Below is a small trained network, with its code and all its weights. Each question gives an input and a class and asks what happens when units are switched off, that is, made to give their printed mean instead of their output.

import numpy as np


def w(rows, s, z=0):
    codes = np.array(rows[::2]) - 128.0
    scale = np.full(codes.shape[1], s)
    scale[-1] = z or s
    return codes * scale


def f(y):
    return np.maximum(y, 0)


def log_softmax(a):
    a = a - a.max(-1, keepdims=True)
    return a - np.log(np.exp(a).sum(-1, keepdims=True))


def net(x, mask):
    res = np.array(x, float).reshape(1, 6) / 4 @ E
    y = f(res @ A[0][:, :-1].T + A[0][:, -1])
    res = res + np.where(mask, y, B[0][:, -1]) @ B[0][:, :-1]
    return log_softmax(res[-1] @ U[:, :-1].T + U[:, -1])


A, B = {}, {}
E = w([
[163,61,178,200,82,200,219,170,155,2],'x0',
[54,128,99,127,180,202,158,202,176,155],'x1',
[101,78,185,32,120,80,166,179,126,131],'x2',
[144,175,199,129,159,96,119,181,103,183],'x3',
[103,120,84,31,108,209,250,72,60,155],'x4',
[89,41,177,62,116,173,30,89,138,84],'x5',
],0.0058)
A[0] = w([
[107,115,137,90,137,106,61,189,145,155,72],'neuron 0',
[136,110,132,129,123,211,124,96,129,83,167],'neuron 1',
[130,157,123,172,137,130,74,128,121,148,247],'neuron 2',
[111,92,123,72,121,115,130,129,139,108,165],'neuron 3',
[138,161,109,132,128,100,113,108,100,132,66],'neuron 4',
[119,111,145,152,139,220,111,115,134,102,149],'neuron 5',
[162,112,161,143,111,86,221,171,121,73,103],'neuron 6',
[159,166,108,130,142,94,102,79,98,172,64],'neuron 7',
[151,162,126,165,138,94,81,116,106,163,200],'neuron 8',
[143,141,115,112,113,102,100,76,110,134,137],'neuron 9',
[116,165,110,117,141,120,170,139,122,157,151],'neuron 10',
[87,87,138,77,142,133,67,195,161,128,57],'neuron 11',
[123,99,177,84,128,149,31,121,122,122,190],'neuron 12',
[144,160,115,142,131,96,124,89,114,169,121],'neuron 13',
[137,143,104,110,136,119,133,140,115,162,174],'neuron 14',
[122,140,160,125,129,118,130,119,125,151,90],'neuron 15',
[111,84,88,86,111,145,157,101,128,103,163],'neuron 16',
[140,120,88,109,134,150,151,121,138,118,143],'neuron 17',
[147,115,188,163,115,75,196,161,129,53,131],'neuron 18',
[112,186,105,77,143,110,201,167,108,254,158],'neuron 19',
[130,177,81,250,131,72,124,182,157,134,130],'neuron 20',
[99,88,124,24,130,84,64,135,140,137,194],'neuron 21',
[111,150,107,78,140,139,185,154,114,192,193],'neuron 22',
[115,130,146,139,142,145,96,136,126,130,246],'neuron 23',
[139,112,168,145,129,165,154,145,120,80,203],'neuron 24',
[140,130,104,169,122,109,140,142,143,128,158],'neuron 25',
[121,86,71,86,115,154,170,72,137,95,227],'neuron 26',
[148,151,119,89,114,85,116,41,95,169,178],'neuron 27',
[129,144,119,167,126,106,133,128,132,107,174],'neuron 28',
[84,96,14,143,125,232,227,103,146,112,117],'neuron 29',
[142,128,174,168,129,146,108,148,137,89,194],'neuron 30',
[148,108,132,102,111,110,138,80,113,95,120],'neuron 31',
[124,140,106,126,132,144,155,123,141,95,98],'neuron 32',
[134,130,114,79,116,91,105,58,111,114,137],'neuron 33',
[123,164,119,91,131,136,172,158,128,202,160],'neuron 34',
[138,131,129,142,125,119,108,121,130,147,196],'neuron 35',
[143,146,112,177,123,118,115,162,138,144,62],'neuron 36',
[137,135,140,140,129,160,95,114,130,126,102],'neuron 37',
[148,128,160,145,119,100,168,166,124,111,221],'neuron 38',
],0.0092,0.0014)
B[0] = w([
[77,148,152,186,132,115,139,127,187,124,184],'neuron 0',
[131,133,154,114,114,161,102,163,57,97,189],'neuron 1',
[134,139,140,96,117,109,80,142,162,140,184],'neuron 2',
[125,113,123,142,151,93,143,117,110,109,176],'neuron 3',
[133,136,137,107,111,153,118,113,159,129,163],'neuron 4',
[140,145,169,137,95,161,88,175,85,121,178],'neuron 5',
[152,85,82,151,126,172,205,135,167,125,198],'neuron 6',
[136,140,140,96,95,161,123,80,188,130,196],'neuron 7',
[113,152,122,87,117,154,101,125,200,120,195],'neuron 8',
[137,112,139,84,127,140,124,91,149,114,178],'neuron 9',
[120,154,123,143,133,129,129,132,94,171,180],'neuron 10',
[86,138,179,195,117,100,155,153,162,111,185],'neuron 11',
[90,98,209,155,122,99,85,131,114,147,207],'neuron 12',
[127,148,146,109,96,167,110,107,162,142,183],'neuron 13',
[127,144,127,137,123,138,123,108,121,163,172],'neuron 14',
[113,141,110,134,122,138,133,120,147,118,144],'neuron 15',
[140,122,116,107,154,87,146,112,84,89,187],'neuron 16',
[127,152,140,117,136,131,143,129,109,107,160],'neuron 17',
[169,64,99,160,125,171,176,148,159,147,204],'neuron 18',
[118,189,105,167,125,151,143,108,69,253,255],'neuron 19',
[159,148,74,91,183,59,73,184,158,128,227],'neuron 20',
[81,90,148,158,143,62,169,63,161,97,222],'neuron 21',
[123,170,95,166,134,124,149,112,71,180,211],'neuron 22',
[130,134,143,149,103,119,99,136,129,139,159],'neuron 23',
[151,95,131,136,100,181,127,148,118,106,188],'neuron 24',
[130,142,111,118,136,111,139,161,139,122,162],'neuron 25',
[134,134,116,80,154,103,149,115,70,67,208],'neuron 26',
[143,111,124,90,100,155,119,43,158,142,219],'neuron 27',
[127,117,110,100,156,138,123,161,131,131,160],'neuron 28',
[102,241,150,102,110,142,193,150,112,11,242],'neuron 29',
[144,96,124,147,130,153,87,177,95,166,179],'neuron 30',
[128,84,106,122,152,137,136,105,106,137,173],'neuron 31',
[119,148,123,125,136,140,149,137,135,101,151],'neuron 32',
[144,92,123,78,144,116,135,71,139,122,191],'neuron 33',
[129,165,104,159,114,136,144,123,88,189,200],'neuron 34',
[124,136,143,116,138,141,116,121,154,123,154],'neuron 35',
[135,128,96,114,146,90,97,149,130,131,164],'neuron 36',
[126,129,165,114,122,134,112,140,125,135,145],'neuron 37',
[144,114,81,155,124,144,145,132,157,123,176],'neuron 38',
],0.024,0.0079)
U = w([
[130,136,137,47,73,157,101,64,194,161,107],'0',
[116,200,130,85,121,155,180,173,65,31,153],'1',
[42,94,188,211,139,52,145,137,166,133,28],'2',
[121,58,130,74,178,72,169,59,76,108,2],'3',
[98,216,72,160,134,141,167,107,80,254,254],'4',
[168,155,72,108,203,75,68,225,198,145,133],'5',
[202,52,66,185,123,202,200,186,150,124,224],'6',
[133,98,190,157,77,174,65,187,72,145,109],'7',
],0.0054,0.0008)

Each question gives the input, the list of numbers given to net, and the class t.
The units are the neurons (one row each of A and B). Each row of codes is followed by its name. A weight is (code - 128) times the scale printed after its matrix; where a second scale follows, it is the last column's (A, B and U).
mask holds one flag per neuron, in row order. A switched-off neuron (its flag False) gives its mean, the last column of its row in B, instead of its output. The means were averaged over made-up inputs and are rounded, as every weight is.
A unit's drop is (log p(t) with every unit on - log p(t) with that unit switched off) / (log p(t) with every unit on - log p(t) with every unit switched off).
The circuit of an input: a set's keep is (log p(t) with only the set's units on - log p(t) with every unit switched off) / (log p(t) with every unit on - log p(t) with every unit switched off). Starting from the 12 units with the biggest drops (on a tie, the unit counted first), units are removed one at a time, each time the one whose removal leaves the highest keep (on an exact tie, the one counted first), for as long as the keep stays at least 0.8.
circuit, biggest first: the units of the circuit, biggest drop first
k most important neurons: the k neurons with the biggest drops, biggest first
drop when u is switched off: that unit's drop, to one decimal
input [7,5,0,2,5,-3], class 1: circuit, biggest first -> [neuron 29]
input [3,-8,7,-8,-5,7], class 3: 2 most important neurons -> [neuron 33; neuron 31]
input [-2,-6,-3,-7,1,1], class 3: circuit, biggest first -> [neuron 26; neuron 33]
input [0,-3,-4,-2,3,-5], class 1: 2 most important neurons -> [neuron 29; neuron 19]
input [5,-2,-4,-6,-7,3], class 7: circuit, biggest first -> [neuron 5; neuron 30]
input [-8,-3,4,8,-6,2], class 2: 2 most important neurons -> [neuron 21; neuron 0]
input [-5,5,5,-7,4,5], class 3: 2 most important neurons -> [neuron 21; neuron 26]
input [4,-8,0,6,-4,8], class 7: 2 most important neurons -> [neuron 30; neuron 12]
input [-6,0,1,-2,-5,2], class 2: circuit, biggest first -> [neuron 21; neuron 0]
input [-5,-8,5,-2,-8,4], class 2: 3 most important neurons -> [neuron 21; neuron 12; neuron 0]
input [8,-4,-3,-3,3,-7], class 6: 4 most important neurons -> [neuron 18; neuron 6; neuron 38; neuron 24]
input [8,6,7,-3,-1,1], class 6: 2 most important neurons -> [neuron 18; neuron 6]
input [5,0,5,-2,-3,6], class 6: 2 most important neurons -> [neuron 18; neuron 24]
input [5,4,3,-6,-4,0], class 6: circuit, biggest first -> [neuron 18]
input [-5,-4,6,-4,0,8], class 3: 2 most important neurons -> [neuron 33; neuron 27]
input [2,6,-5,-3,-3,4], class 1: 3 most important neurons -> [neuron 29; neuron 19; neuron 18]
input [-8,-6,7,8,-8,3], class 2: 2 most important neurons -> [neuron 21; neuron 0]
input [7,-4,3,-2,-2,6], class 6: 2 most important neurons -> [neuron 18; neuron 6]
input [5,-3,-5,4,-6,0], class 5: drop when neuron 20 is switched off -> 0.3
input [-3,-2,0,8,-7,-7], class 5: drop when neuron 20 is switched off -> 0.2
input [-7,-4,1,7,-8,-5], class 0: circuit, biggest first -> [neuron 8]
input [7,6,-2,4,3,1], class 1: drop when neuron 29 is switched off -> 1.8
